Here is a tiny trained network, its code and every weight. The questions are about switching its units off for an input and a class, where a switched-off unit gives its printed mean instead of its output.

import numpy as np


def w(rows, s, z=0):
    codes = np.array(rows[::2]) - 128.0
    scale = np.full(codes.shape[1], s)
    scale[-1] = z or s
    return codes * scale


def norm(h):
    return h / np.sqrt((h * h).mean(-1, keepdims=True) + 1e-5)


def f(y):
    return np.maximum(y, 0)


def log_softmax(a):
    a = a - a.max(-1, keepdims=True)
    return a - np.log(np.exp(a).sum(-1, keepdims=True))


def net(x, mask):
    res = np.array(x, float).reshape(1, 4) / 4 @ E
    u = 0
    for l in range(2):
        y = f(norm(res) @ A[l][:, :-1].T + A[l][:, -1])
        res = res + np.where(mask[u : u + 16], y, B[l][:, -1]) @ B[l][:, :-1]
        u += 16
    return log_softmax(norm(res)[-1] @ U[:, :-1].T + U[:, -1])


A, B = {}, {}
E = w([
[126,178,112,16,173,111,41,162,120],'x0',
[128,128,124,129,131,129,128,127,126],'x1',
[142,60,111,137,145,117,126,249,135],'x2',
[253,94,182,105,122,145,100,101,138],'x3',
],0.0046)
A[0] = w([
[102,159,111,106,133,110,111,136,128,87],'L0N0',
[126,138,128,134,126,129,120,126,133,114],'L0N1',
[2,132,80,194,119,134,210,134,88,154],'L0N2',
[64,188,77,80,165,83,81,157,142,100],'L0N3',
[101,128,104,129,145,120,120,173,136,34],'L0N4',
[55,176,76,99,152,90,107,152,134,109],'L0N5',
[179,107,158,191,93,154,173,95,155,107],'L0N6',
[101,104,114,158,139,143,157,157,126,4],'L0N7',
[146,141,128,75,151,139,85,145,114,67],'L0N8',
[105,156,121,119,123,125,122,112,132,49],'L0N9',
[154,151,125,37,177,120,54,143,85,51],'L0N10',
[162,72,133,149,119,105,149,162,140,50],'L0N11',
[145,81,117,149,120,105,149,153,146,74],'L0N12',
[91,118,99,126,147,127,140,180,125,33],'L0N13',
[130,128,120,128,137,134,114,146,130,103],'L0N14',
[136,53,116,132,143,131,131,255,146,149],'L0N15',
],0.0057,0.0037)
B[0] = w([
[107,128,148,149,148,155,161,135,112,152],'L0N0',
[131,131,124,123,132,125,128,136,124,129],'L0N1',
[235,196,142,112,120,70,22,165,220,254],'L0N2',
[86,87,159,128,147,173,218,88,56,209],'L0N3',
[116,86,104,97,120,87,125,104,122,147],'L0N4',
[97,93,160,146,144,174,204,101,79,197],'L0N5',
[84,82,101,38,133,124,164,120,92,212],'L0N6',
[166,128,147,142,101,65,68,147,150,141],'L0N7',
[129,144,129,141,92,67,123,131,163,167],'L0N8',
[138,151,136,165,143,155,104,184,127,135],'L0N9',
[152,164,102,205,84,64,119,155,208,204],'L0N10',
[174,155,175,160,130,177,127,130,100,159],'L0N11',
[166,155,162,148,138,165,119,143,106,154],'L0N12',
[118,77,104,96,115,75,124,116,118,153],'L0N13',
[127,123,131,115,124,115,132,112,126,136],'L0N14',
[145,21,80,143,128,94,104,253,92,232],'L0N15',
],0.0051,0.0062)
A[1] = w([
[135,81,73,126,125,235,116,167,85,32],'L1N0',
[162,229,153,130,112,136,97,81,209,29],'L1N1',
[132,125,132,89,104,149,145,45,131,40],'L1N2',
[43,207,124,135,142,132,175,95,150,26],'L1N3',
[63,184,159,126,160,203,174,74,99,64],'L1N4',
[108,97,145,64,103,190,204,11,96,34],'L1N5',
[149,86,127,82,111,183,145,113,108,108],'L1N6',
[19,76,115,91,120,141,135,131,84,4],'L1N7',
[146,121,63,141,166,96,54,211,164,42],'L1N8',
[171,145,169,127,106,156,138,63,191,93],'L1N9',
[128,98,104,130,117,248,134,153,102,29],'L1N10',
[166,232,138,147,112,121,118,84,214,79],'L1N11',
[158,254,161,117,104,143,85,73,206,44],'L1N12',
[56,144,123,128,144,113,137,139,103,129],'L1N13',
[60,175,146,114,161,232,144,83,106,7],'L1N14',
[122,43,148,183,150,162,109,177,30,118],'L1N15',
],0.0055,0.0025)
B[1] = w([
[95,183,185,130,136,177,141,70,103,164],'L1N0',
[67,96,91,97,160,125,169,140,105,234],'L1N1',
[145,179,118,168,107,73,53,173,198,180],'L1N2',
[159,128,157,129,125,183,138,95,97,173],'L1N3',
[207,86,190,166,86,203,111,125,92,182],'L1N4',
[169,181,136,187,85,66,12,225,211,226],'L1N5',
[135,124,154,189,132,149,126,169,98,171],'L1N6',
[93,128,61,53,172,113,162,121,167,167],'L1N7',
[137,222,175,178,74,115,97,7,193,247],'L1N8',
[87,118,86,125,145,89,151,136,139,214],'L1N9',
[127,146,178,133,136,165,127,103,95,143],'L1N10',
[61,83,79,79,174,122,185,144,92,248],'L1N11',
[42,94,77,74,187,137,193,126,74,255],'L1N12',
[149,126,139,104,143,168,150,108,117,166],'L1N13',
[212,53,188,162,85,203,135,123,84,163],'L1N14',
[67,217,113,68,149,171,161,2,133,243],'L1N15',
],0.0058,0.0045)
U = w([
[23,114,57,61,193,111,188,118,112,199],'0',
[176,156,140,179,70,66,34,151,212,158],'1',
[164,113,207,146,116,255,160,101,59,2],'2',
],0.011,0.0009)

Each question gives the input, the list of numbers given to net, and the class t.
The units are the neurons (one row each of A and B). Each row of codes is followed by its name. A weight is (code - 128) times the scale printed after its matrix; where a second scale follows, it is the last column's (A, B and U).
mask holds one flag per neuron, layer by layer. A switched-off neuron (its flag False) gives its mean, the last column of its row in B, instead of its output. The means were averaged over made-up inputs and are rounded, as every weight is.
A unit's drop is (log p(t) with every unit on - log p(t) with that unit switched off) / (log p(t) with every unit on - log p(t) with every unit switched off).
The circuit of an input: a set's keep is (log p(t) with only the set's units on - log p(t) with every unit switched off) / (log p(t) with every unit on - log p(t) with every unit switched off). Starting from the 12 units with the biggest drops (on a tie, the unit counted first), units are removed one at a time, each time the one whose removal leaves the highest keep (on an exact tie, the one counted first), for as long as the keep stays at least 0.8.
units of the circuit, in order: the units of the circuit, biggest drop first
unit that matters most: the unit with the biggest drop
top k neurons: the k neurons with the biggest drops, biggest first
top k neurons in layer l: the k neurons of layer l with the biggest drops, biggest first
drop of u: that unit's drop, to one decimal
input [-7,3,1,-7], class 1: units of the circuit, in order -> [L0N2]
input [5,-1,0,-8], class 2: units of the circuit, in order -> [L0N3; L0N5; L1N4; L1N14]
input [-3,4,6,1], class 2: top 2 neurons -> [L0N2; L0N10]
input [0,-8,5,2], class 2: top 4 neurons -> [L0N2; L0N10; L1N5; L1N15]
input [0,0,-7,5], class 1: top 2 neurons in layer 1 -> [L1N5; L1N2]
input [-8,4,-4,1], class 1: top 3 neurons -> [L0N6; L0N10; L1N5]
input [4,0,-2,0], class 2: top 2 neurons -> [L0N2; L0N3]
input [1,-2,-7,-8], class 2: top 3 neurons in layer 0 -> [L0N5; L0N3; L0N10]
input [-1,5,-4,1], class 1: top 2 neurons -> [L0N2; L1N5]
input [1,-8,-5,-1], class 2: top 2 neurons -> [L0N2; L0N6]
input [1,3,-8,-1], class 2: top 2 neurons -> [L0N2; L1N4]
input [8,6,-1,8], class 0: top 2 neurons in layer 0 -> [L0N15; L0N2]
input [1,8,-4,5], class 0: drop of L0N3 -> 0.9
input [-1,8,-1,4], class 1: top 2 neurons -> [L0N15; L0N2]
input [-5,-3,-2,2], class 1: unit that matters most -> L0N6
input [6,-3,-2,8], class 0: drop of L0N15 -> 0.6
input [-3,7,7,4], class 2: drop of L0N2 -> 0.2
